Below is a small trained network, with its code and all its weights. Each question gives an input and a class and asks what happens when units are switched off, that is, made to give their printed mean instead of their output.

import numpy as np


def w(rows, s, z=0):
    codes = np.array(rows[::2]) - 128.0
    scale = np.full(codes.shape[1], s)
    scale[-1] = z or s
    return codes * scale


def norm(h):
    return h / np.sqrt((h * h).mean(-1, keepdims=True) + 1e-5)


def f(y):
    return np.maximum(y, 0)


def log_softmax(a):
    a = a - a.max(-1, keepdims=True)
    return a - np.log(np.exp(a).sum(-1, keepdims=True))


def net(x, mask):
    res = np.array(x, float).reshape(1, 7) / 4 @ E
    u = 0
    for l in range(2):
        y = f(norm(res) @ A[l][:, :-1].T + A[l][:, -1])
        res = res + np.where(mask[u : u + 4], y, B[l][:, -1]) @ B[l][:, :-1]
        u += 4
    return log_softmax(norm(res)[-1] @ U[:, :-1].T + U[:, -1])


A, B = {}, {}
E = w([
[133,116,134,124,115,123,119,125,137,130],'x0',
[158,88,124,137,113,213,98,132,67,163],'x1',
[64,161,107,85,129,99,105,78,147,155],'x2',
[131,130,117,131,126,122,120,130,125,125],'x3',
[126,123,135,131,134,127,133,125,132,134],'x4',
[139,144,86,153,103,176,133,8,115,138],'x5',
[122,121,120,132,127,125,128,129,129,130],'x6',
],0.015)
A[0] = w([
[69,164,151,64,118,89,91,170,108,215,44],'L0N0',
[64,211,137,77,128,175,2,174,131,241,177],'L0N1',
[81,91,168,46,175,171,24,189,49,218,12],'L0N2',
[204,151,143,212,118,123,153,92,159,43,2],'L0N3',
],0.0069,0.0035)
B[0] = w([
[69,111,183,152,104,143,139,134,165,103,193],'L0N0',
[8,92,154,92,107,165,167,151,160,133,253],'L0N1',
[122,80,92,249,67,123,127,193,214,42,236],'L0N2',
[61,62,139,204,25,106,215,145,136,123,182],'L0N3',
],0.013,0.0061)
A[1] = w([
[83,157,113,116,110,88,204,50,161,122,63],'L1N0',
[110,139,199,71,116,2,189,223,140,119,1],'L1N1',
[42,116,153,124,127,167,69,191,184,106,196],'L1N2',
[179,67,150,116,131,108,160,212,130,56,189],'L1N3',
],0.0078,0.0038)
B[1] = w([
[128,143,163,110,139,78,88,206,149,95,206],'L1N0',
[145,35,73,97,52,252,171,66,70,180,209],'L1N1',
[156,145,143,105,196,111,105,68,73,131,254],'L1N2',
[178,219,114,127,155,89,105,137,127,154,236],'L1N3',
],0.014,0.0092)
U = w([
[229,108,94,154,115,170,180,91,50,164,222],'0',
[46,85,154,227,65,107,185,162,203,60,173],'1',
[43,79,119,60,151,178,102,40,89,144,121],'2',
[101,226,126,102,184,19,84,54,206,110,3],'3',
[199,159,143,178,235,120,41,247,109,116,24],'4',
],0.014,0.0038)

Each question gives the input, the list of numbers given to net, and the class t.
The units are the neurons (one row each of A and B). Each row of codes is followed by its name. A weight is (code - 128) times the scale printed after its matrix; where a second scale follows, it is the last column's (A, B and U).
mask holds one flag per neuron, layer by layer. A switched-off neuron (its flag False) gives its mean, the last column of its row in B, instead of its output. The means were averaged over made-up inputs and are rounded, as every weight is.
A unit's drop is (log p(t) with every unit on - log p(t) with that unit switched off) / (log p(t) with every unit on - log p(t) with every unit switched off).
The circuit of an input: a set's keep is (log p(t) with only the set's units on - log p(t) with every unit switched off) / (log p(t) with every unit on - log p(t) with every unit switched off). Starting from all 8 units, units are removed one at a time, each time the one whose removal leaves the highest keep (on an exact tie, the one counted first), for as long as the keep stays at least 0.8.
circuit, biggest first: the units of the circuit, biggest drop first
most important unit: the unit with the biggest drop
top k neurons: the k neurons with the biggest drops, biggest first
top k neurons in layer l: the k neurons of layer l with the biggest drops, biggest first
drop when u is switched off: that unit's drop, to one decimal
input [6,5,3,-8,3,-4,3], class 1: most important unit => L0N2
input [-4,5,1,-2,-4,0,-2], class 1: top 4 neurons => (L0N2 L0N1 L1N1 L1N0)
input [-4,0,3,-7,1,2,7], class 3: top 2 neurons => (L1N1 L1N0)
input [-8,2,-8,5,7,0,3], class 4: top 2 neurons => (L1N1 L1N3)
input [6,0,-6,-2,-7,5,4], class 1: top 3 neurons => (L0N3 L1N2 L1N1)
input [7,1,-6,-3,8,-1,0], class 4: top 4 neurons => (L0N1 L1N3 L1N1 L0N0)
input [-1,-1,-6,-2,2,0,-7], class 0: top 4 neurons => (L0N2 L0N3 L1N3 L1N0)
input [-1,-8,-2,3,1,8,-6], class 1: top 3 neurons => (L0N3 L1N2 L1N3)
input [-6,-2,0,8,1,8,-1], class 1: top 4 neurons => (L1N2 L1N3 L0N3 L1N1)
input [4,-5,0,-7,-1,-6,-6], class 0: top 2 neurons => (L1N1 L0N1)
input [8,-8,3,7,5,-1,5], class 2: top 3 neurons => (L1N1 L0N2 L1N3)
input [2,4,1,3,-2,-2,3], class 1: top 2 neurons => (L0N2 L0N1)
input [6,-7,6,2,8,0,-4], class 2: top 3 neurons => (L1N1 L1N3 L0N2)
input [2,-5,-5,-7,1,-3,5], class 0: circuit, biggest first => (L1N1)
input [8,-2,8,-7,-3,8,7], class 3: top 2 neurons => (L1N1 L1N0)
input [1,-1,7,-4,1,-7,5], class 2: top 3 neurons => (L1N2 L1N1 L0N3)
input [3,-2,0,8,-1,7,4], class 1: top 2 neurons => (L1N2 L1N3)
input [3,-1,7,2,-7,5,-5], class 3: drop when L0N2 is switched off => -0.1
input [-3,3,8,6,3,-4,-8], class 1: drop when L0N2 is switched off => 0.5
input [-7,-4,0,2,-3,-3,8], class 0: drop when L1N2 is switched off => 0.0
input [-8,-2,4,5,-2,-4,-6], class 2: drop when L1N1 is switched off => 0.1
input [6,5,4,3,-3,-3,5], class 1: most important unit => L0N2
input [5,0,4,-2,5,1,5], class 3: top 3 neurons in layer 1 => (L1N1 L1N0 L1N2)
